Here is a tiny trained network, its code and every weight. The questions are about switching its units off for an input and a class, where a switched-off unit gives its printed mean instead of its output.

import numpy as np


def w(rows, s, z=0):
    codes = np.array(rows[::2]) - 128.0
    scale = np.full(codes.shape[1], s)
    scale[-1] = z or s
    return codes * scale


def norm(h):
    return h / np.sqrt((h * h).mean(-1, keepdims=True) + 1e-5)


def f(y):
    return y / 2 * (1 + np.tanh(0.7978845608 * (y + 0.044715 * y**3)))


def log_softmax(a):
    a = a - a.max(-1, keepdims=True)
    return a - np.log(np.exp(a).sum(-1, keepdims=True))


def net(x, mask):
    res = np.array(x, float).reshape(1, 5) / 4 @ E
    u = 0
    for l in range(3):
        y = f(norm(res) @ A[l][:, :-1].T + A[l][:, -1])
        res = res + np.where(mask[u : u + 7], y, B[l][:, -1]) @ B[l][:, :-1]
        u += 7
    return log_softmax(norm(res)[-1] @ U[:, :-1].T + U[:, -1])


A, B = {}, {}
E = w([
[133,100,95,167,67],'x0',
[127,147,126,117,103],'x1',
[168,2,73,75,166],'x2',
[124,97,89,170,70],'x3',
[174,176,179,114,95],'x4',
],0.0075)
A[0] = w([
[57,74,183,33,226,88],'L0N1',
[48,67,133,15,120,91],'L0N2',
[109,183,78,143,163,118],'L0N3',
[206,167,140,144,109,186],'L0N4',
[192,189,157,100,112,3],'L0N5',
[75,98,185,254,87,134],'L0N6',
[105,105,99,164,155,72],'L0N7',
],0.0085,0.0019)
B[0] = w([
[201,134,175,133,106,232],'L0N1',
[148,154,162,75,114,181],'L0N2',
[101,225,210,59,175,152],'L0N3',
[54,150,72,154,157,181],'L0N4',
[159,155,122,2,106,164],'L0N5',
[102,73,208,69,91,253],'L0N6',
[111,132,158,135,86,143],'L0N7',
],0.0082,0.0044)
A[1] = w([
[96,148,158,255,66,16],'L1N1',
[123,143,194,48,86,122],'L1N2',
[117,115,107,53,168,5],'L1N3',
[167,216,178,144,111,182],'L1N4',
[160,101,120,84,93,149],'L1N5',
[90,158,154,66,121,157],'L1N6',
[162,148,136,95,172,103],'L1N7',
],0.012,0.002)
B[1] = w([
[192,90,128,105,97,183],'L1N1',
[94,59,128,109,114,254],'L1N2',
[206,120,141,2,173,141],'L1N3',
[79,133,89,184,92,228],'L1N4',
[179,177,56,202,224,178],'L1N5',
[44,88,76,203,211,209],'L1N6',
[173,112,169,144,85,162],'L1N7',
],0.0069,0.0081)
A[2] = w([
[114,141,141,110,2,4],'L2N1',
[76,213,194,80,101,77],'L2N2',
[201,115,8,156,121,167],'L2N3',
[91,180,199,164,147,73],'L2N4',
[177,122,107,78,110,176],'L2N5',
[147,69,206,123,89,118],'L2N6',
[158,142,155,45,201,44],'L2N7',
],0.0099,0.0016)
B[2] = w([
[211,81,254,64,94,193],'L2N1',
[198,106,58,153,245,188],'L2N2',
[29,199,31,202,150,252],'L2N3',
[192,180,64,192,177,193],'L2N4',
[159,177,208,135,183,176],'L2N5',
[99,154,93,135,150,209],'L2N6',
[167,133,122,136,53,183],'L2N7',
],0.0057,0.0046)
U = w([
[115,180,103,183,215,32],'0',
[9,128,128,195,90,253],'1',
[140,109,184,90,43,95],'2',
],0.011,0.0016)

Each question gives the input, the list of numbers given to net, and the class t.
The units are the neurons (one row each of A and B). Each row of codes is followed by its name. A weight is (code - 128) times the scale printed after its matrix; where a second scale follows, it is the last column's (A, B and U).
mask holds one flag per neuron, layer by layer. A switched-off neuron (its flag False) gives its mean, the last column of its row in B, instead of its output. The means were averaged over made-up inputs and are rounded, as every weight is.
A unit's drop is (log p(t) with every unit on - log p(t) with that unit switched off) / (log p(t) with every unit on - log p(t) with every unit switched off).
The circuit of an input: a set's keep is (log p(t) with only the set's units on - log p(t) with every unit switched off) / (log p(t) with every unit on - log p(t) with every unit switched off). Starting from the 12 units with the biggest drops (on a tie, the unit counted first), units are removed one at a time, each time the one whose removal leaves the highest keep (on an exact tie, the one counted first), for as long as the keep stays at least 0.8.
circuit, biggest first: the units of the circuit, biggest drop first
unit that matters most: the unit with the biggest drop
k most important neurons: the k neurons with the biggest drops, biggest first
top k neurons in layer l: the k neurons of layer l with the biggest drops, biggest first
drop of u: that unit's drop, to one decimal
input [-7,1,2,-8,-2], class 2: 2 most important neurons => L2N7, L2N3
input [-5,-4,4,-8,7], class 2: top 2 neurons in layer 2 => L2N7, L2N3
input [3,8,6,-6,4], class 0: top 2 neurons in layer 1 => L1N5, L1N1
input [3,3,-6,4,-3], class 2: circuit, biggest first => L1N1, L2N1
input [3,-5,0,5,0], class 2: circuit, biggest first => L1N6, L2N1
input [5,8,-1,3,-8], class 2: circuit, biggest first => L1N6, L2N1, L1N4
input [6,-2,8,-6,6], class 0: unit that matters most => L1N5
input [7,-5,-2,-8,8], class 1: 3 most important neurons => L1N6, L1N4, L1N2
input [-5,6,1,-5,-4], class 2: top 2 neurons in layer 2 => L2N3, L2N7
input [2,8,2,-1,-6], class 0: top 3 neurons in layer 1 => L1N5, L1N3, L1N4
input [1,8,6,-2,3], class 0: 3 most important neurons => L1N5, L2N3, L0N6
input [-2,8,0,-4,8], class 0: top 2 neurons in layer 2 => L2N2, L2N3
input [-3,5,3,7,0], class 0: top 3 neurons in layer 0 => L0N4, L0N2, L0N6
input [-1,3,7,-6,-5], class 2: top neuron in layer 1 => L1N6
input [6,-8,-2,1,1], class 2: top 2 neurons in layer 2 => L2N3, L2N1
input [-3,7,5,7,-5], class 0: top 2 neurons in layer 0 => L0N2, L0N4
input [3,6,5,-3,6], class 0: drop of L2N3 => 0.1
input [-4,-3,2,-6,-5], class 2: drop of L2N7 => 0.1
input [3,-7,0,-1,8], class 1: drop of L2N4 => 0.1
input [-8,6,8,-4,-2], class 2: most important neuron => L2N7
